[ 0.71 -0.06 -0.72  0.75  0.83 -0.30 -1.58  0.00  0.25 -0.45  0.62 -0.07
 -0.06 -0.43  2.49  0.15  0.85 -2.49  0.90 -0.86 -0.13 -0.73 -0.67  0.57
 -0.18  0.56 -0.06  0.93 -0.24 -0.89 -0.60  0.55 -0.32 -0.73  0.45  1.94
  1.16  0.06  1.19  0.90 -1.66 -0.44 -1.25  0.10 -0.16  0.37 -1.43 -0.25
 -0.26 -2.94  0.26  1.46 -0.42  0.32 -0.30  0.28 -0.42  0.95 -0.25 -0.21
  1.73 -0.28  0.59  0.36 -1.06 -0.20]
Tp/sg
[-0.68 -0.72 -0.25 -0.31 -0.16  0.52 -0.82 -0.05  0.23  0.16  0.07  0.15
 -0.16  0.14  5.24 -0.20  0.43 -2.63  0.60 -0.48  0.20 -0.23 -0.55  0.33
  0.33  0.32  0.02 -0.54  0.93 -0.79 -0.94 -1.13 -0.23 -0.20  0.63  1.12
  1.29 -0.66  0.56  0.33 -2.98  0.40 -0.66 -1.22  0.55  0.19 -0.28  0.65
 -0.71 -2.30 -0.55 -0.60 -0.52  0.17  0.91  0.45 -0.23  0.72 -0.31  0.56
  2.17  0.25  0.65  0.23 -0.95  0.06]
Tp/fc
[ 1.31 -1.27 -0.48  0.41  0.35 -0.08 -2.56  0.21  0.30  0.99  0.14  0.94
 -0.01  2.11  3.64 -0.12  0.50 -2.78 -0.13 -0.21  0.76  0.85 -1.22  0.36
  0.09 -0.19 -0.36  0.05 -0.97 -0.43  0.17  0.21 -0.66  0.25 -0.06  1.10
  1.17  0.61 -6.67 -0.71  0.47  0.22 -0.71  0.04 -0.52 -0.61 -0.69  0.07
 -0.62 -3.73  0.38  1.53 -0.83  0.16 -0.23  0.08 -1.24  0.96 -0.44 -0.02
  1.60 -0.87  0.02 -0.07 -0.19 -0.04]
Tp/sg
[ 0.73  0.48 -0.25 -3.09  0.08 -0.12 -0.82 -0.26 -0.40  0.27  0.59 -0.21
  0.27  0.53  4.02  0.10  1.63 -2.94 -0.15 -0.43  0.43 -0.36 -1.23  0.40
  0.61  0.75  0.08  0.16  0.31 -1.23 -0.05  0.07 -0.28  0.29 -0.03  2.19
  0.56 -0.10  0.58 -0.04 -2.10  0.36 -1.27 -0.73  0.35 -0.56 -0.91  0.13
 -0.60 -2.21 -0.42  0.67 -0.60  0.07 -0.07  0.18 -1.66  0.92  0.08 -0.48
  1.83 -0.07  0.64 -1.19 -0.44 -0.47]
Tp/sg
[ 0.45  0.32 -0.46  0.15  0.25  0.40 -0.10  0.38  0.44  0.35 -0.29  0.37
  0.64  0.57  2.84  0.00  1.60 -1.58  0.99 -0.67  0.06 -0.56 -0.89 -1.32
  0.92  0.64  0.26 -0.25 -0.56 -0.09 -0.26 -0.30 -1.34 -0.19 -0.11  0.29
  0.74 -0.51 -0.27  0.36 -2.03 -0.19 -0.39  0.69  0.16  0.28 -0.27  0.12
 -0.40 -2.43  0.49 -0.04  0.05 -0.29  0.48  0.19 -0.35  0.58 -0.23 -0.35
  1.32 -0.13  0.39  0.15 -0.66 -0.49]
Tp/Cg
[ 0.31 -0.06 -0.66  1.01  0.00 -0.36 -1.03  0.12  0.22 -0.99 -0.29 -0.12
 -0.62 -0.31  3.62 -0.54  0.48 -0.76  0.65 -0.85 -0.05 -0.41 -0.49  0.75
  0.96  0.20  0.18 -0.71  0.12 -0.80 -0.08 -0.89 -0.51  0.37 -0.32  0.92
  0.81 -0.17 -0.87  0.86 -0.57  0.39 -0.75 -0.47 -0.27 -0.15 -0.26  0.41
 -0.64 -1.17 -0.05  0.50 -0.79 -0.31 -0.31  0.53 -1.13  0.94 -0.25  0.80
  0.60  0.06  0.77 -1.06 -0.55 -1.96]
Tp/Cg
[ 0.11 -0.08 -0.27  0.15  0.09 -0.81 -0.89  0.64  0.00 -0.99  2.30 -0.04
 -0.41  0.19  3.09  1.92  1.31  1.16  2.13 -1.29 -0.19 -0.69 -0.33  0.01
 -1.00 -0.09  0.99  0.82 -1.17  0.95  0.49 -2.66 -0.04  0.37  0.52  1.75
  0.14  0.24  0.60  0.97 -0.43 -1.11  0.02  0.30 -0.08 -0.07 -1.65  0.75
 -0.80 -2.18  0.27  0.11 -1.27 -0.15  0.16  0.53  0.94 -0.44  0.05  1.03
  0.41  0.17  0.03 -1.07 -1.40 -1.91]
jh/tg
[-0.07 -0.20 -0.10  0.45 -0.31 -1.32  0.07 -0.43 -0.16 -0.49  0.50 -0.12
 -0.41  0.23  0.37  0.29  1.59  1.58  1.95  0.05  0.56  0.48 -1.16 -0.45
  0.00  0.45  0.59  0.77 -1.25  1.90  0.08 -1.04 -0.25  0.14 -0.59  0.83
 -0.27  0.32  0.00  2.56  1.61 -1.13  0.08  1.20  0.06  0.18 -1.29  0.06
 -1.45 -2.15  0.42  0.45  0.27  0.27  0.28  0.34  0.47  0.73  0.80 -0.44
 -0.10 -0.81  0.09 -1.38 -1.75  0.82]
jh/Hg
[ 0.58  0.24 -0.18 -0.12 -0.29 -1.09  0.23  0.13 -0.30  0.15  0.05  0.00
 -0.14  0.91  0.51  0.68  2.19  1.72  1.74 -0.82 -0.60 -0.21 -0.33  0.26
 -0.12  0.64  0.28  0.50 -1.44  1.84  0.28 -0.91  0.10  0.68 -0.22  1.78
  0.39 -0.32  0.18  1.50  2.39 -1.05  0.23  1.14 -0.08 -0.31 -1.91  0.25
 -2.22 -3.34  0.98  0.75 -0.57  0.12  0.02  0.63  0.17  2.54 -0.03  0.00
  0.97 -0.55 -0.82 -1.43 -2.13  0.18]
jh/Hg
[ 0.68 -0.02 -0.37 -0.88  0.19 -0.17 -0.01 -0.15 -0.05 -0.28 -0.13  0.39
 -0.61  0.30 -0.27 -0.17  2.40  0.84  1.88 -0.69  0.29  0.10 -0.87 -0.37
 -0.53  0.02  0.29  0.69 -0.51  1.65  1.28  0.66 -0.38  0.89 -1.52  1.57
 -0.56  1.21 -0.65  0.91  3.24 -1.30 -0.67  0.68 -0.19 -0.17 -1.14  0.97
 -1.76 -3.09  0.17  2.11  0.33 -1.87  0.33  0.83 -0.52  0.26 -0.26 -0.68
  1.24  0.11 -0.53 -0.38 -2.72 -0.10]
jh/tg
[ 0.61 -0.25 -0.01 -0.06  0.51  0.25 -0.77 -0.75 -2.19  0.10 -0.03  0.61
 -0.33  1.09  0.94 -0.81  1.64 -2.30 -0.70 -0.06  0.28  0.32 -1.35  0.77
  0.96  0.10 -0.18  0.64 -0.16 -0.30  0.46  1.62 -0.75  0.85 -0.22  1.05
  0.47 -1.90  1.00 -0.04  2.08  0.52 -0.06  0.44  0.30  0.48 -1.26 -0.45
 -1.20 -4.15  0.47  1.58 -0.30 -0.08 -0.05  0.58 -0.57  0.37  0.19 -0.39
  0.79 -1.75  0.12  0.16 -1.28 -0.16]
Tp/sg
[ 1.89 -0.39 -0.42 -0.20  0.11 -0.03 -0.18  0.23  3.97  0.40  0.49  0.09
  0.35 -0.65  2.98 -1.49  1.64 -2.19  1.23 -1.30  0.09 -0.07 -1.16  0.94
  0.64 -0.08  0.03  0.78  0.97 -0.69  0.06  0.61 -0.36  0.90 -0.17  1.46
  0.76  0.11  0.09  0.24 -2.11  0.20 -0.15 -0.87 -0.18 -0.13 -0.54 -0.39
 -0.86 -2.60  0.55  2.05 -0.22 -0.02 -0.46 -0.96 -0.47  0.25  0.28  0.86
  2.15 -0.36 -1.93 -0.83 -0.74 -0.61]
Tp/fc
[ 0.55 -0.54 -0.47  0.03 -0.14 -0.32 -0.53  0.05 -0.22  0.29  0.35  0.18
  0.13  0.95  5.22  0.23  1.21 -1.90 -0.27 -0.51 -0.11  0.41 -1.23  0.14
  1.34 -0.41  0.10  0.94 -0.39 -0.68 -0.64 -0.98 -2.22  0.41  0.20  1.54
  0.18 -0.62 -2.93  0.17 -3.60  0.70 -0.67 -0.91  0.82 -0.23 -1.02  0.56
 -0.98 -2.26  0.42  0.74  1.29 -0.69 -0.12  0.29 -0.41  1.26 -0.69  1.02
  1.79  0.96  0.14 -1.02 -0.61  0.08]
Tp/fc
[ 0.45 -0.34  0.90 -6.67  0.02 -1.19  0.01  0.42 -0.18  1.00  1.08  0.19
  0.38  1.63  1.93 -0.67  2.18  1.32  0.86 -0.83 -1.31  0.17 -0.82  0.47
  1.40 -0.14 -0.28  0.17 -0.72  0.38  0.20 -0.06 -0.16  0.49 -0.44  0.86
 -0.84  0.48 -0.08 -0.35 -2.56 -0.15 -0.80  0.33 -0.25 -0.72 -0.94  0.73
  0.20 -0.38  0.02  1.58  2.04  0.71 -0.26  0.12 -0.21 -0.26 -1.07  0.05
  1.04  0.67 -0.67 -1.44 -0.22 -0.05]
nh/ql
[ 0.71  0.86 -0.31 -0.65  0.29 -0.96 -0.28 -0.07  0.19  0.16  1.57 -0.30
 -0.48  2.29  1.98 -0.52  1.14  0.62 -0.42 -0.66  2.36  0.18 -0.64  0.71
 -0.79  0.07  0.18  0.52 -0.08  0.91  0.16  0.49  0.19  0.20  0.30  1.33
 -0.40  1.52 -0.32 -0.87  0.46 -0.06 -1.46  0.70  0.30 -0.58 -0.67  0.67
 -0.44  1.77  0.02  1.21 -0.21 -0.19  0.15 -0.19 -0.33  0.05  0.27  0.35
  0.80 -0.26 -0.27 -1.48 -0.74 -0.04]
nh/ql
[ 0.34 -0.79 -0.28 -0.62  0.05 -0.35 -0.89  0.55  0.64  0.56  0.51 -0.31
  1.14 -0.42  3.80 -0.21  0.89 -1.84  0.21  0.07  0.27 -1.01 -0.91  0.41
  0.95  0.21  0.14  0.89  0.04 -0.65 -1.39 -0.91 -0.62  1.06 -0.37  1.07
  1.40 -0.35  1.41  0.74 -2.91  0.62  0.77 -0.56 -0.41  0.02 -0.83  0.24
 -0.25 -2.21 -0.15 -0.41  0.19 -0.86  0.00  0.50 -0.63  1.36 -0.75  0.45
  0.95  0.00  0.22 -0.53 -0.14  0.11]
Tp/fc
[ 0.46 -0.72 -0.74  0.46 -0.26 -0.39 -1.21 -0.03 -0.13 -0.28 -0.10 -0.07
  0.04 -0.09  3.70 -0.27  1.33 -3.20  0.06 -0.18  0.16 -0.48 -1.09  0.22
  0.19  0.51 -2.59 -0.08 -0.05 -1.28 -0.20  0.84  0.04  0.34  0.22  1.05
  1.39  0.22  0.61  0.11 -2.52  1.15 -0.46 -1.09 -0.04 -0.13  0.01  0.19
 -0.28 -3.03 -0.12  0.77 -0.64 -0.11  0.20 -0.52 -0.64  0.76 -0.74  0.41
  1.30 -0.21  0.51  0.06 -0.64 -0.42]
Tp/fc
[ 0.61  0.28 -0.03  0.23  0.63 -0.22 -0.41  0.33  0.93  0.63  1.02 -0.04
 -0.15  1.31  0.48 -0.44  2.43  0.09 -0.16 -0.73 -0.46  0.61 -2.00  2.32
  0.98 -0.58  0.27  1.05 -0.42  1.17  0.70  2.17  0.30 -0.97 -0.18  1.55
 -0.05  0.53  0.15 -0.73  3.43 -0.31 -1.39  1.38  0.31  0.25 -0.36 -0.21
 -1.03 -1.63  0.31  2.39 -0.02 -1.47 -0.14  0.74 -0.31  0.08 -0.87 -2.12
 -0.12 -0.84  0.29 -1.20 -1.72  0.18]
nh/ql
[ 0.50 -1.07  0.70 -0.03  0.11 -0.17 -0.42  0.77  0.23 -0.11  0.97  0.12
 -0.20  1.58  1.65  0.04  1.32  0.57  0.74 -0.75 -0.35 -0.18 -0.46 -1.33
 -0.56  0.01 -0.24  0.07 -0.47  1.08 -0.01 -0.27 -0.15  0.34  0.42  1.21
 -0.61 -1.10  0.21  0.20  1.46 -0.25 -2.28  0.19  0.25 -1.17 -1.66  0.41
 -0.83 -1.19 -0.35  1.60 -1.11  0.11 -0.27 -0.38  0.14  0.39  0.26  0.23
  0.75  0.04 -0.26 -1.03 -1.26  0.68]
jh/tg
[ 0.23 -0.91 -0.29 -0.18 -0.15 -0.14 -0.73 -0.14  0.22 -0.16  0.83 -0.08
 -0.27  0.54  4.46 -0.07  0.71 -1.67  0.21 -0.75 -0.15 -0.67 -0.60  0.26
  0.26  0.56 -0.26 -0.76 -0.55  0.78 -0.65  0.62 -0.77 -0.04  0.55  1.11
  1.24 -0.67  0.28  0.45 -0.55 -0.02 -0.81  0.18  0.06 -0.16 -1.91 -1.30
 -0.95 -3.31  0.67  0.79 -0.18  0.02  0.12 -0.20 -0.51  0.44 -0.86  0.32
  1.56 -0.48  0.73 -0.08 -1.20 -0.10]
Tp/sg
[ 0.99 -0.07 -0.42 -0.06  0.42 -0.30  0.21 -0.11  0.41 -0.71  1.10 -0.12
  0.16  0.27  1.38  0.10  2.78  4.61  0.89 -0.74  0.57  0.13 -0.56  0.81
  0.56 -0.33  0.50  1.44 -0.62  1.02  1.23 -0.44 -0.38  0.40  0.37  1.66
 -0.07  0.54  0.36  0.90  0.59 -1.34 -0.66  0.24  0.95 -0.36 -1.94  0.32
 -0.79 -3.10  0.35  0.69 -0.23 -0.61  0.33  1.12  1.47  0.92  0.29  0.06
  1.45 -0.38 -0.40 -0.93 -1.91 -1.45]
jh/tg
[-0.03 -0.22 -0.12 -0.16  0.21 -0.50 -0.58  0.30 -0.18 -0.05 -0.67 -0.47
  0.40 -0.26  4.43  0.46  0.90 -2.41  0.07 -0.50 -0.40 -1.01 -0.75  1.06
  0.19 -1.27 -0.04 -0.37 -0.52  0.03 -0.44  0.27 -0.09  0.39  0.94  2.14
  0.92 -0.59  0.43  0.10 -1.34  0.37  1.23 -0.26 -0.93  0.08 -1.31  0.19
 -1.19 -3.76  0.15  0.97  0.96 -0.69 -0.30  0.23 -0.25  0.93 -0.39  1.01
  1.49 -0.02 -0.45 -1.00 -1.02 -0.10]
Tp/fc
[ 0.32  0.05 -0.01 -0.57  0.53  0.10 -0.32 -0.02  0.03 -0.11  1.71 -0.09
  0.17  2.18  3.78  0.06  1.06  0.86 -0.07 -0.28 -0.10  0.66 -0.23  0.96
  0.59 -0.47  0.23  0.70 -0.18  0.51  0.65  0.12  0.28 -0.19 -0.22  2.36
 -1.15  0.73  0.21 -1.02 -1.84 -0.06 -0.57  0.46 -0.29  0.53 -0.56 -0.03
 -0.76 -0.66  0.39  0.99  0.03 -0.73 -0.43 -0.53  0.00  0.51 -0.66  0.50
  0.49 -0.71 -0.01 -1.32 -1.97  0.28]
nh/nb
[ 0.04 -0.37 -0.10 -1.07  0.00 -1.42 -0.97  0.05  0.08 -1.25 -1.06 -0.24
 -0.38 -0.03  5.44 -0.56  0.78 -2.09  0.70 -0.64 -0.32 -0.17 -0.38  0.55
  0.38  0.27 -0.07  0.10 -0.28 -0.66 -0.03 -0.18 -0.50  0.54 -0.29  1.46
  0.77 -0.43 -0.09  1.16 -1.61  0.50 -0.86 -1.21 -0.44  0.00 -0.52  0.65
 -1.25 -2.62  0.38 -0.29 -0.39 -0.66  0.04  0.09 -0.45  0.44 -0.31  0.70
  1.89  0.89  1.29  0.13 -0.83 -0.16]
Tp/fc
[ 0.84 -0.20  0.62 -0.11  0.10 -0.70 -0.55  0.03  0.20 -0.45 -0.45 -0.24
  0.86  0.24  4.01  0.45  0.59 -1.97 -0.52 -0.44 -0.11 -0.12 -0.80 -1.34
 -1.28  0.61 -0.52  0.45  0.19 -1.84 -0.54 -0.32 -1.76 -0.02  0.19  1.32
  0.79 -0.48 -0.15 -0.51 -1.20  1.02 -0.63  1.10 -0.24  0.18 -2.15  0.28
 -3.48 -2.13 -0.27  0.57  0.42 -0.28 -0.44  0.75 -0.72  0.51 -0.19  0.89
  1.60  0.16  0.37  0.43 -0.50  0.32]
Tp/fc
[-0.20 -0.20 -0.38  0.34 -0.51 -0.82 -0.64 -0.31 -0.25 -1.40  0.30 -0.59
 -0.27 -0.87  5.02 -0.05  0.64 -2.43  0.08 -0.76  0.14 -0.79 -0.85  0.34
  0.58 -0.36 -0.95  0.35  0.97 -1.44  0.09 -0.26 -0.07  0.65  0.56  1.79
  0.92  0.10  0.51 -0.31 -3.33  1.13 -0.32 -0.78 -0.08  0.17 -0.54  0.29
 -0.53 -1.96 -0.42  0.67 -0.33 -0.44 -0.09 -0.27  0.21  0.12 -0.73  0.89
  2.55  0.19  0.23 -0.88 -1.02 -0.19]
Tp/fc
